Below are the code and all the weights of a small trained network. Each question names an input and a class and asks about switching units off, where a switched-off unit gives its printed mean instead of its output.

import numpy as np


def w(rows, s, z=0):
    codes = np.array(rows[::2]) - 128.0
    scale = np.full(codes.shape[1], s)
    scale[-1] = z or s
    return codes * scale


def norm(h):
    return h / np.sqrt((h * h).mean(-1, keepdims=True) + 1e-5)


def f(y):
    return np.maximum(y, 0)


def log_softmax(a):
    a = a - a.max(-1, keepdims=True)
    return a - np.log(np.exp(a).sum(-1, keepdims=True))


def net(x, mask):
    res = np.array(x, float).reshape(1, 2) / 4 @ E
    u = 0
    for l in range(3):
        y = f(norm(res) @ A[l][:, :-1].T + A[l][:, -1])
        res = res + np.where(mask[u : u + 11], y, B[l][:, -1]) @ B[l][:, :-1]
        u += 11
    return log_softmax(norm(res)[-1] @ U[:, :-1].T + U[:, -1])


A, B = {}, {}
E = w([
[72,170,228,94,146,71,123,74,211,148],'x0',
[160,175,128,121,116,95,52,186,187,2],'x1',
],0.0099)
A[0] = w([
[146,205,164,115,143,39,55,147,211,53,124],'0.n0',
[186,114,55,211,121,120,129,200,101,125,3],'0.n1',
[222,130,22,123,81,164,135,192,39,75,3],'0.n2',
[179,85,74,197,133,193,165,214,147,98,18],'0.n3',
[172,72,43,127,101,121,128,204,90,103,10],'0.n4',
[161,77,107,154,78,168,153,142,94,159,8],'0.n5',
[125,167,103,155,136,122,175,108,113,145,54],'0.n6',
[150,234,127,132,87,52,5,210,166,85,190],'0.n7',
[75,150,142,122,154,142,105,120,122,140,41],'0.n8',
[192,83,80,123,70,149,124,222,83,117,15],'0.n9',
[132,137,145,127,80,19,65,191,211,67,69],'0.n10',
],0.011,0.0051)
B[0] = w([
[181,131,223,46,97,74,157,211,188,168,248],'0.n0',
[166,160,83,140,150,151,79,87,106,54,183],'0.n1',
[167,193,124,229,204,195,69,85,73,47,223],'0.n2',
[124,175,69,190,233,162,73,96,99,82,185],'0.n3',
[138,158,183,150,245,169,125,71,93,76,189],'0.n4',
[136,98,81,152,82,136,135,179,123,160,170],'0.n5',
[104,119,72,107,78,161,106,120,116,135,142],'0.n6',
[138,64,212,78,100,120,232,185,136,187,255],'0.n7',
[89,123,123,116,111,159,140,125,111,129,140],'0.n8',
[164,159,82,141,205,165,56,100,107,67,190],'0.n9',
[84,181,154,99,52,41,114,95,159,194,223],'0.n10',
],0.012,0.016)
A[1] = w([
[70,168,154,97,123,109,43,180,202,96,122],'1.n0',
[76,177,128,130,89,107,114,12,192,65,100],'1.n1',
[226,155,151,181,190,110,84,43,103,55,1],'1.n2',
[152,218,187,116,127,84,37,117,204,21,99],'1.n3',
[193,205,131,39,147,115,108,177,148,75,43],'1.n4',
[175,148,96,227,246,147,40,114,156,69,29],'1.n5',
[112,153,81,188,201,152,20,83,226,96,22],'1.n6',
[103,90,217,87,87,143,121,123,139,116,136],'1.n7',
[152,50,18,200,132,136,122,182,131,87,232],'1.n8',
[129,204,113,141,171,77,105,56,63,158,184],'1.n9',
[161,165,134,243,225,138,62,111,49,31,120],'1.n10',
],0.011,0.0058)
B[1] = w([
[136,220,162,59,128,130,191,89,126,130,158],'1.n0',
[92,228,94,66,137,57,115,140,191,128,140],'1.n1',
[145,211,190,47,254,222,147,46,51,91,200],'1.n2',
[190,49,211,203,163,79,219,167,185,213,175],'1.n3',
[155,30,138,129,82,48,145,53,72,145,160],'1.n4',
[187,183,197,87,244,207,2,184,89,36,219],'1.n5',
[139,202,180,48,150,82,113,146,121,30,176],'1.n6',
[138,122,42,146,101,122,79,85,137,116,194],'1.n7',
[71,139,130,88,182,202,145,67,70,195,180],'1.n8',
[90,115,93,155,102,189,43,166,105,67,184],'1.n9',
[205,228,72,48,181,246,83,67,23,31,248],'1.n10',
],0.011,0.017)
A[2] = w([
[235,104,228,174,156,50,187,181,245,65,3],'2.n0',
[57,110,177,132,168,148,67,167,179,121,64],'2.n1',
[145,82,184,143,204,74,136,217,206,137,152],'2.n2',
[87,160,184,212,210,188,93,162,82,17,201],'2.n3',
[195,134,252,69,147,72,204,192,222,181,77],'2.n4',
[116,98,253,141,123,127,135,201,191,147,66],'2.n5',
[153,23,98,189,104,133,129,42,120,165,91],'2.n6',
[231,11,72,167,121,84,89,113,67,95,198],'2.n7',
[201,117,161,160,100,78,92,93,154,79,26],'2.n8',
[127,65,126,168,187,144,97,196,146,14,70],'2.n9',
[72,66,81,183,116,183,187,176,8,219,140],'2.n10',
],0.012,0.0059)
B[2] = w([
[78,107,87,166,131,64,213,204,115,121,191],'2.n0',
[167,179,84,59,86,92,140,65,137,77,132],'2.n1',
[75,88,176,77,75,171,191,119,134,177,176],'2.n2',
[177,112,181,39,159,216,47,30,182,107,213],'2.n3',
[207,40,169,229,72,58,231,248,84,64,252],'2.n4',
[136,203,129,171,98,48,160,180,199,103,184],'2.n5',
[127,101,128,203,182,139,115,215,111,150,149],'2.n6',
[115,203,120,167,220,104,124,171,193,151,142],'2.n7',
[94,177,136,92,128,113,110,168,125,163,133],'2.n8',
[159,147,192,99,170,217,66,58,176,162,152],'2.n9',
[120,41,218,217,122,211,100,172,91,182,177],'2.n10',
],0.013,0.02)
U = w([
[165,196,37,238,234,26,54,223,223,136,94],'0',
[49,33,194,205,64,185,66,135,73,221,209],'1',
[218,140,229,103,22,8,247,235,174,79,199],'2',
[220,189,177,99,203,218,56,70,56,47,188],'3',
[184,81,32,135,118,36,124,89,124,65,5],'4',
[159,49,23,140,128,45,115,115,126,35,5],'5',
[29,243,71,39,27,55,66,14,208,149,160],'6',
],0.015,0.011)

Each question gives the input, the list of numbers given to net, and the class t.
The units are the neurons (one row each of A and B). Each row of codes is followed by its name. A weight is (code - 128) times the scale printed after its matrix; where a second scale follows, it is the last column's (A, B and U).
mask holds one flag per neuron, layer by layer. A switched-off neuron (its flag False) gives its mean, the last column of its row in B, instead of its output. The means were averaged over made-up inputs and are rounded, as every weight is.
A unit's drop is (log p(t) with every unit on - log p(t) with that unit switched off) / (log p(t) with every unit on - log p(t) with every unit switched off).
unit that matters most: the unit with the biggest drop
k most important neurons: the k neurons with the biggest drops, biggest first
top k neurons in layer l: the k neurons of layer l with the biggest drops, biggest first
drop of u: that unit's drop, to one decimal
input [0,-2], class 1: 2 most important neurons -> 0.n2; 0.n0
input [0,-5], class 1: unit that matters most -> 0.n2
input [7,-6], class 6: 4 most important neurons -> 0.n0; 0.n7; 1.n1; 2.n4
input [3,-4], class 1: top 4 neurons in layer 0 -> 0.n10; 0.n2; 0.n1; 0.n0
input [3,-8], class 1: 4 most important neurons -> 0.n2; 0.n0; 1.n5; 1.n10
input [5,-5], class 6: 3 most important neurons -> 0.n0; 0.n5; 0.n7
input [1,-3], class 1: 2 most important neurons -> 0.n2; 0.n10
input [2,-7], class 1: 4 most important neurons -> 0.n2; 0.n0; 1.n5; 1.n10
input [5,-4], class 6: 3 most important neurons -> 0.n0; 0.n7; 2.n4
input [-2,-5], class 1: 4 most important neurons -> 0.n2; 0.n4; 0.n3; 0.n9
input [8,-7], class 6: top 2 neurons in layer 0 -> 0.n0; 0.n7
input [1,-2], class 1: 2 most important neurons -> 0.n10; 0.n2
input [6,-5], class 6: 2 most important neurons -> 0.n0; 0.n7
input [4,-6], class 1: top 4 neurons in layer 1 -> 1.n6; 1.n5; 1.n10; 1.n2
input [2,-1], class 6: top 2 neurons in layer 0 -> 0.n7; 0.n0
input [6,-6], class 6: drop of 1.n8 -> 0.1
input [4,2], class 2: drop of 2.n5 -> 0.0
input [-1,-8], class 1: drop of 0.n2 -> 0.5
